Here is a tiny trained network, its code and every weight. The questions are about switching its units off for an input and a target symbol, where a switched-off unit gives its printed mean instead of its output.

import numpy as np


def w(rows, s, z=0):
    codes = np.array(rows[::2]) - 128.0
    scale = np.full(codes.shape[1], s)
    scale[-1] = z or s
    return codes * scale


def f(y):
    return y / 2 * (1 + np.tanh(0.7978845608 * (y + 0.044715 * y**3)))


def softmax(a):
    e = np.exp(a - a.max(-1, keepdims=True))
    return e / e.sum(-1, keepdims=True)


def log_softmax(a):
    a = a - a.max(-1, keepdims=True)
    return a - np.log(np.exp(a).sum(-1, keepdims=True))


def net(x, mask):
    ids = ['βδεθμξστφω'.index(c) for c in x.split()]
    T = len(ids)
    res = E[ids] + P[:T]
    u = 0
    for l in range(2):
        q, k, v = (res @ M[l].T for M in (Q, K, V))
        z = softmax(np.where(np.tri(T) > 0, q @ k.T / 4**0.5, -1e9)) @ v
        res = res + np.where(mask[u], z, O[l][:, -1]) @ O[l][:, :-1]
        u += 1
        y = f(res @ A[l][:, :-1].T + A[l][:, -1])
        res = res + np.where(mask[u : u + 16], y, B[l][:, -1]) @ B[l][:, :-1]
        u += 16
    return log_softmax(res[-1] @ U[:, :-1].T + U[:, -1])


Q, K, V, O, A, B = {}, {}, {}, {}, {}, {}
E = w([
[177,136,147,159,144],'β',
[146,119,102,86,104],'δ',
[132,162,157,141,103],'ε',
[153,141,119,168,140],'θ',
[140,127,84,142,133],'μ',
[137,111,77,104,117],'ξ',
[170,152,174,115,115],'σ',
[120,132,99,85,92],'τ',
[5,250,79,138,184],'φ',
[172,124,144,112,126],'ω',
],0.012)
P = w([
[140,125,104,135,123],'0',
[145,182,140,35,90],'1',
[189,177,112,71,174],'2',
[184,175,133,94,150],'3',
[147,113,123,248,174],'4',
[67,131,119,194,7],'5',
[131,125,161,185,79],'6',
[160,130,152,105,21],'7',
[237,107,84,189,102],'8',
],0.014)
Q[0] = w([
[27,19,147,193,150],'L0H0',
[145,100,123,97,254],'L0H0',
[216,198,45,195,135],'L0H0',
[146,56,175,189,129],'L0H0',
],0.0095)
K[0] = w([
[196,141,170,30,115],'L0H0',
[127,71,174,140,24],'L0H0',
[5,193,70,137,66],'L0H0',
[145,170,195,102,120],'L0H0',
],0.013)
V[0] = w([
[85,156,50,143,121],'L0H0',
[197,7,65,80,106],'L0H0',
[193,81,139,217,152],'L0H0',
[140,130,230,109,90],'L0H0',
],0.011)
O[0] = w([
[41,81,173,104,180,229],'L0H0',
[217,26,61,120,113,2],'L0H0',
[125,131,12,231,196,10],'L0H0',
[146,202,100,119,2,60],'L0H0',
],0.0093,0.0052)
A[0] = w([
[254,226,19,128,93,144],'L0N0',
[198,74,151,136,147,124],'L0N1',
[81,116,93,113,95,249],'L0N2',
[174,93,131,105,183,93],'L0N3',
[169,177,88,159,29,151],'L0N4',
[73,126,131,163,74,254],'L0N5',
[163,114,84,140,113,68],'L0N6',
[88,170,178,76,72,68],'L0N7',
[72,219,158,118,151,35],'L0N8',
[247,134,64,125,42,126],'L0N9',
[138,133,189,185,105,178],'L0N10',
[126,126,92,167,80,176],'L0N11',
[196,71,105,248,62,116],'L0N12',
[190,45,123,134,88,119],'L0N13',
[178,126,183,137,167,129],'L0N14',
[161,144,164,139,154,131],'L0N15',
],0.0077,0.0049)
B[0] = w([
[171,198,131,159,146,189],'L0N0',
[125,89,91,120,127,146],'L0N1',
[158,142,165,132,193,171],'L0N2',
[111,82,124,129,130,138],'L0N3',
[125,126,200,111,117,163],'L0N4',
[133,131,132,95,184,214],'L0N5',
[131,126,121,162,115,128],'L0N6',
[164,122,88,137,159,253],'L0N7',
[178,108,60,129,67,245],'L0N8',
[201,167,130,174,65,184],'L0N9',
[93,119,111,93,167,201],'L0N10',
[116,113,174,126,159,142],'L0N11',
[131,109,133,254,101,164],'L0N12',
[175,94,99,141,90,153],'L0N13',
[102,99,102,103,126,162],'L0N14',
[100,117,114,102,119,153],'L0N15',
],0.0096,0.0082)
Q[1] = w([
[254,202,122,163,174],'L1H0',
[203,128,234,114,200],'L1H0',
[69,155,92,39,243],'L1H0',
[133,128,167,215,27],'L1H0',
],0.0069)
K[1] = w([
[102,67,182,198,112],'L1H0',
[117,142,136,175,71],'L1H0',
[175,160,37,144,140],'L1H0',
[108,100,254,100,116],'L1H0',
],0.0099)
V[1] = w([
[106,49,86,194,202],'L1H0',
[109,137,6,171,230],'L1H0',
[225,85,38,147,105],'L1H0',
[114,2,235,112,150],'L1H0',
],0.0075)
O[1] = w([
[151,84,254,189,138,152],'L1H0',
[98,192,255,180,100,152],'L1H0',
[17,29,185,116,26,246],'L1H0',
[182,37,155,117,239,92],'L1H0',
],0.007,0.012)
A[1] = w([
[91,89,117,149,72,49],'L1N0',
[186,161,112,113,177,158],'L1N1',
[192,65,160,169,66,1],'L1N2',
[140,191,141,106,115,120],'L1N3',
[220,88,130,140,126,54],'L1N4',
[85,83,114,64,197,237],'L1N5',
[102,193,148,217,173,141],'L1N6',
[47,174,122,80,90,177],'L1N7',
[255,105,106,77,198,149],'L1N8',
[133,103,64,31,154,131],'L1N9',
[157,174,109,68,206,35],'L1N10',
[123,96,153,79,165,134],'L1N11',
[71,139,177,86,133,164],'L1N12',
[58,66,29,102,80,135],'L1N13',
[133,85,22,237,193,140],'L1N14',
[87,217,41,85,109,133],'L1N15',
],0.0089,0.0057)
B[1] = w([
[147,168,86,39,129,178],'L1N0',
[23,175,92,119,104,154],'L1N1',
[48,194,41,104,162,208],'L1N2',
[120,122,109,193,119,178],'L1N3',
[127,104,75,112,13,160],'L1N4',
[148,121,66,215,206,191],'L1N5',
[204,136,159,59,78,179],'L1N6',
[158,93,51,176,132,252],'L1N7',
[173,168,142,26,175,170],'L1N8',
[111,143,131,217,232,164],'L1N9',
[1,129,168,65,97,148],'L1N10',
[119,97,83,171,150,173],'L1N11',
[172,140,48,167,102,244],'L1N12',
[155,102,254,46,143,193],'L1N13',
[58,88,229,195,34,161],'L1N14',
[195,84,183,122,181,225],'L1N15',
],0.0067,0.012)
U = w([
[54,149,43,147,58,3],'β',
[99,168,181,163,76,31],'δ',
[119,81,138,34,72,113],'ε',
[141,105,253,129,125,131],'θ',
[63,58,78,132,113,183],'μ',
[61,79,167,186,151,235],'ξ',
[207,143,66,137,107,46],'σ',
[69,138,28,194,163,110],'τ',
[83,187,152,54,148,242],'φ',
[195,64,137,79,166,178],'ω',
],0.0061,0.002)

Each question gives the input, a string of symbols that net reads in full, and the target symbol t.
The units are the heads (4 rows each of Q, K, V and O) and the neurons (one row each of A and B). Each row of codes is followed by its name. A weight is (code - 128) times the scale printed after its matrix; where a second scale follows, it is the last column's (O, A, B and U).
mask holds one flag per unit, layer by layer, with each layer's heads first. A switched-off unit (its flag False) gives its mean, the last column of its rows in O or B, instead of its output. The means were averaged over made-up inputs and are rounded, as every weight is.
A unit's drop is (log p(t) with every unit on - log p(t) with that unit switched off) / (log p(t) with every unit on - log p(t) with every unit switched off).
The circuit of an input: a set's keep is (log p(t) with only the set's units on - log p(t) with every unit switched off) / (log p(t) with every unit on - log p(t) with every unit switched off). Starting from the 12 units with the biggest drops (on a tie, the unit counted first), units are removed one at a time, each time the one whose removal leaves the highest keep (on an exact tie, the one counted first), for as long as the keep stays at least 0.8.
circuit, biggest first: the units of the circuit, biggest drop first
unit that matters most: the unit with the biggest drop
top k neurons in layer l: the k neurons of layer l with the biggest drops, biggest first
input μ σ ε θ φ, target θ: circuit, biggest first => (L1H0 L0H0 L1N6 L0N9)
input β β ε τ, target δ: circuit, biggest first => (L0H0 L1H0 L0N0)
input τ μ ξ, target ω: circuit, biggest first => (L0H0 L1H0 L0N8)
input ε ω τ, target φ: circuit, biggest first => (L1H0 L0N8 L1N10 L1N8)
input β θ δ μ β, target θ: top 2 neurons in layer 0 => (L0N8 L0N12)
input μ φ ε ε, target θ: circuit, biggest first => (L1H0 L0H0)
input μ ω δ ω ε δ, target ε: circuit, biggest first => (L0H0 L0N4 L1H0 L1N13)
input φ β μ φ δ β ε, target φ: unit that matters most => L1H0
input ε σ ε ω ξ, target σ: circuit, biggest first => (L0H0 L0N9)
input ω σ ω τ, target β: circuit, biggest first => (L0H0 L1H0 L0N9)
input φ σ ω, target φ: circuit, biggest first => (L1H0 L0H0 L1N10)
input δ ω τ τ, target ε: top 2 neurons in layer 0 => (L0N9 L0N13)
input ω ω σ, target β: circuit, biggest first => (L0H0 L1H0 L0N9 L1N2)
input μ φ σ β δ, target θ: circuit, biggest first => (L0H0)
input σ ε β φ ε μ τ, target ω: top 2 neurons in layer 1 => (L1N15 L1N13)
input σ ξ ω μ, target σ: top 3 neurons in layer 0 => (L0N0 L0N8 L0N9)
input ε ε δ, target φ: top 3 neurons in layer 1 => (L1N10 L1N1 L1N8)
input ε φ σ ξ θ τ ξ, target σ: top 2 neurons in layer 0 => (L0N8 L0N7)
input ξ ε ω σ δ, target φ: top 2 neurons in layer 0 => (L0N8 L0N4)
input φ φ δ β, target τ: unit that matters most => L0N8
input ω δ β ω θ θ ω, target β: top 2 neurons in layer 0 => (L0N12 L0N9)
